Here is a tiny trained network, its code and every weight. The questions are about switching its units off for an input and a target symbol, where a switched-off unit gives its printed mean instead of its output.

import numpy as np


def w(rows, s, z=0):
    codes = np.array(rows[::2]) - 128.0
    scale = np.full(codes.shape[1], s)
    scale[-1] = z or s
    return codes * scale


def f(y):
    return np.maximum(y, 0)


def softmax(a):
    e = np.exp(a - a.max(-1, keepdims=True))
    return e / e.sum(-1, keepdims=True)


def log_softmax(a):
    a = a - a.max(-1, keepdims=True)
    return a - np.log(np.exp(a).sum(-1, keepdims=True))


def net(x, mask):
    ids = ['αγδεζηθλξπψω'.index(c) for c in x.split()]
    T = len(ids)
    res = E[ids] + P[:T]
    u = 0
    for l in range(3):
        q, k, v = (res @ M[l].T for M in (Q, K, V))
        z = softmax(np.where(np.tri(T) > 0, q @ k.T / 2**0.5, -1e9)) @ v
        res = res + np.where(mask[u], z, O[l][:, -1]) @ O[l][:, :-1]
        u += 1
        y = f(res @ A[l][:, :-1].T + A[l][:, -1])
        res = res + np.where(mask[u : u + 12], y, B[l][:, -1]) @ B[l][:, :-1]
        u += 12
    return log_softmax(res[-1] @ U[:, :-1].T + U[:, -1])


Q, K, V, O, A, B = {}, {}, {}, {}, {}, {}
E = w([
[93,77,107,131,110,58],'α',
[109,81,166,175,139,104],'γ',
[136,99,190,206,164,191],'δ',
[124,65,98,117,126,77],'ε',
[133,59,95,119,135,83],'ζ',
[3,82,109,82,114,145],'η',
[126,81,168,176,211,122],'θ',
[102,211,207,71,92,231],'λ',
[181,123,189,66,101,61],'ξ',
[114,121,7,78,196,233],'π',
[8,251,140,123,119,59],'ψ',
[50,134,213,228,207,13],'ω',
],0.0072)
P = w([
[166,88,107,179,77,147],'0',
[122,143,133,134,143,106],'1',
[66,98,153,155,91,154],'2',
[61,173,156,95,199,101],'3',
[3,108,182,129,111,145],'4',
[23,170,172,76,242,82],'5',
],0.0069)
Q[0] = w([
[72,115,202,131,169,117],'0.h0',
[79,197,181,76,247,73],'0.h0',
],0.014)
K[0] = w([
[95,148,186,81,101,126],'0.h0',
[81,155,253,108,145,57],'0.h0',
],0.013)
V[0] = w([
[2,219,113,237,192,79],'0.h0',
[224,35,158,216,240,65],'0.h0',
],0.0052)
O[0] = w([
[129,162,62,198,83,126,252],'0.h0',
[154,116,114,137,254,104,115],'0.h0',
],0.0089,0.0033)
A[0] = w([
[75,42,144,158,172,103,225],'0.n0',
[131,158,179,133,108,184,254],'0.n1',
[133,98,170,88,220,165,193],'0.n2',
[59,83,123,55,157,149,198],'0.n3',
[88,65,106,179,97,115,220],'0.n4',
[138,187,139,114,71,87,200],'0.n5',
[135,170,71,166,83,66,156],'0.n6',
[119,161,148,165,189,94,67],'0.n7',
[144,205,108,150,104,52,167],'0.n8',
[130,144,3,130,188,191,149],'0.n9',
[88,125,92,145,138,162,130],'0.n10',
[153,213,96,176,124,57,138],'0.n11',
],0.0075,0.0037)
B[0] = w([
[42,60,145,127,150,91,254],'0.n0',
[72,168,179,158,122,175,205],'0.n1',
[69,110,127,139,254,144,172],'0.n2',
[37,118,100,73,114,119,208],'0.n3',
[79,64,113,154,87,101,240],'0.n4',
[107,141,151,166,129,212,179],'0.n5',
[180,102,114,174,94,189,172],'0.n6',
[222,83,109,91,206,134,155],'0.n7',
[155,136,114,170,141,201,174],'0.n8',
[136,150,35,165,181,156,155],'0.n9',
[80,125,65,117,121,143,167],'0.n10',
[199,121,110,151,172,206,170],'0.n11',
],0.007,0.0058)
Q[1] = w([
[255,178,110,126,111,131],'1.h0',
[8,28,168,177,50,104],'1.h0',
],0.0082)
K[1] = w([
[227,49,245,231,122,89],'1.h0',
[1,222,92,134,82,214],'1.h0',
],0.004)
V[1] = w([
[138,123,254,191,135,101],'1.h0',
[72,129,131,82,44,37],'1.h0',
],0.0079)
O[1] = w([
[2,201,141,167,122,32,25],'1.h0',
[186,77,228,146,111,97,250],'1.h0',
],0.0079,0.0023)
A[1] = w([
[115,77,72,59,117,118,157],'1.n0',
[103,124,142,50,201,54,162],'1.n1',
[132,74,143,106,128,157,168],'1.n2',
[124,113,166,189,79,100,168],'1.n3',
[103,141,91,170,104,157,187],'1.n4',
[86,96,160,114,120,2,182],'1.n5',
[114,132,147,55,173,119,151],'1.n6',
[96,193,90,143,104,184,255],'1.n7',
[160,111,168,156,93,153,183],'1.n8',
[143,117,199,113,112,198,206],'1.n9',
[164,119,173,161,101,147,198],'1.n10',
[124,145,115,164,113,140,129],'1.n11',
],0.0087,0.004)
B[1] = w([
[230,172,74,101,112,86,192],'1.n0',
[113,169,125,35,186,22,192],'1.n1',
[167,110,71,64,152,155,214],'1.n2',
[123,71,192,170,11,91,218],'1.n3',
[125,143,124,205,163,169,227],'1.n4',
[79,153,179,108,39,28,253],'1.n5',
[144,176,125,45,142,114,160],'1.n6',
[147,215,147,192,172,173,240],'1.n7',
[117,70,189,146,111,224,184],'1.n8',
[102,134,158,87,196,254,223],'1.n9',
[86,74,199,144,92,222,179],'1.n10',
[155,116,177,161,149,167,160],'1.n11',
],0.0055,0.007)
Q[2] = w([
[5,132,162,255,50,127],'2.h0',
[74,65,244,26,89,37],'2.h0',
],0.0046)
K[2] = w([
[35,125,253,174,120,189],'2.h0',
[78,197,156,11,64,129],'2.h0',
],0.0055)
V[2] = w([
[107,190,153,3,144,161],'2.h0',
[83,41,95,103,153,34],'2.h0',
],0.0063)
O[2] = w([
[87,168,169,2,132,162,85],'2.h0',
[142,83,142,123,213,38,3],'2.h0',
],0.0076,0.0054)
A[2] = w([
[92,85,113,69,84,131,202],'2.n0',
[162,110,183,142,149,176,196],'2.n1',
[167,85,181,137,148,174,157],'2.n2',
[93,165,141,161,70,205,103],'2.n3',
[121,253,97,140,178,139,120],'2.n4',
[141,161,125,169,99,181,3],'2.n5',
[111,187,187,33,126,83,66],'2.n6',
[206,126,64,165,75,20,252],'2.n7',
[149,27,106,134,71,145,95],'2.n8',
[115,135,141,123,24,181,173],'2.n9',
[133,58,190,126,133,119,181],'2.n10',
[76,188,219,113,104,89,162],'2.n11',
],0.0063,0.0031)
B[2] = w([
[164,150,131,113,150,187,182],'2.n0',
[110,104,83,80,139,91,180],'2.n1',
[104,101,74,67,133,148,172],'2.n2',
[154,141,105,96,118,57,248],'2.n3',
[158,34,169,177,116,120,179],'2.n4',
[156,119,106,98,148,53,194],'2.n5',
[194,127,170,121,193,207,168],'2.n6',
[254,190,208,171,79,111,155],'2.n7',
[177,118,99,151,130,216,175],'2.n8',
[102,143,85,97,109,65,239],'2.n9',
[120,57,119,103,90,83,191],'2.n10',
[130,167,222,153,148,176,197],'2.n11',
],0.0069,0.014)
U = w([
[236,126,186,147,68,147,3],'α',
[112,131,167,163,108,64,34],'γ',
[2,128,113,180,160,141,74],'δ',
[200,134,127,101,119,84,115],'ε',
[188,137,112,83,134,71,109],'ζ',
[92,37,129,113,89,159,146],'η',
[45,103,57,93,186,65,178],'θ',
[66,201,162,125,88,154,165],'λ',
[163,160,203,120,173,185,178],'ξ',
[154,141,64,83,168,204,123],'π',
[122,161,50,127,86,88,168],'ψ',
[180,143,150,217,144,200,195],'ω',
],0.0059,0.0039)

Each question gives the input, a string of symbols that net reads in full, and the target symbol t.
The units are the heads (2 rows each of Q, K, V and O) and the neurons (one row each of A and B). Each row of codes is followed by its name. A weight is (code - 128) times the scale printed after its matrix; where a second scale follows, it is the last column's (O, A, B and U).
mask holds one flag per unit, layer by layer, with each layer's heads first. A switched-off unit (its flag False) gives its mean, the last column of its rows in O or B, instead of its output. The means were averaged over made-up inputs and are rounded, as every weight is.
A unit's drop is (log p(t) with every unit on - log p(t) with that unit switched off) / (log p(t) with every unit on - log p(t) with every unit switched off).
most important unit: the unit with the biggest drop
k most important neurons: the k neurons with the biggest drops, biggest first
k most important neurons of layer l: the k neurons of layer l with the biggest drops, biggest first
drop of u: that unit's drop, to one decimal
input ε δ ω π, target ω: most important unit -> 0.h0
input λ ξ π δ, target π: 2 most important neurons -> [0.n9 0.n3]
input ψ θ η λ, target λ: 2 most important neurons -> [0.n1 0.n11]
input ζ ξ ε θ, target ξ: 3 most important neurons of layer 2 -> [2.n6 2.n9 2.n11]
input ε π θ ξ η γ, target ξ: 2 most important neurons of layer 2 -> [2.n6 2.n9]
input θ η ξ α η α, target η: 2 most important neurons -> [0.n3 2.n10]
input γ ω η ψ γ, target ψ: 2 most important neurons -> [0.n5 0.n8]
input λ θ η λ ψ, target ψ: 4 most important neurons -> [2.n3 2.n9 2.n5 0.n6]
input η π α ξ, target π: 2 most important neurons -> [0.n9 1.n5]
input λ η θ η ξ ω, target ω: 2 most important neurons -> [0.n11 0.n8]
input δ ξ ψ ψ η, target η: 3 most important neurons -> [0.n3 0.n11 0.n4]
input ξ π γ ξ α ξ, target ξ: 2 most important neurons of layer 2 -> [2.n6 2.n9]
input ψ λ ξ η, target ξ: 4 most important neurons of layer 0 -> [0.n3 0.n6 0.n8 0.n11]
input γ η ξ λ α, target λ: most important unit -> 2.h0
input ξ γ λ ψ θ, target ψ: 2 most important neurons of layer 0 -> [0.n5 0.n8]
input π α η ψ λ, target λ: 2 most important neurons of layer 2 -> [2.n11 2.n10]
input δ ζ π ζ, target π: 3 most important neurons of layer 0 -> [0.n9 0.n3 0.n10]
input ω η γ η ω θ, target ω: 2 most important neurons of layer 0 -> [0.n11 0.n9]
input ω ψ θ, target ψ: 3 most important neurons of layer 1 -> [1.n7 1.n4 1.n11]
input η ω γ π ω, target π: most important unit -> 1.h0
input ψ ψ ω ξ ζ, target ψ: drop of 0.h0 -> 0.5
input η ξ γ ω γ, target η: drop of 0.n3 -> 0.2
input π γ α δ ε, target π: drop of 0.n9 -> 0.7
input π ψ ω, target ψ: 3 most important neurons of layer 2 -> [2.n3 2.n9 2.n5]
input η γ ω ψ γ θ, target ω: 2 most important neurons of layer 0 -> [0.n3 0.n4]
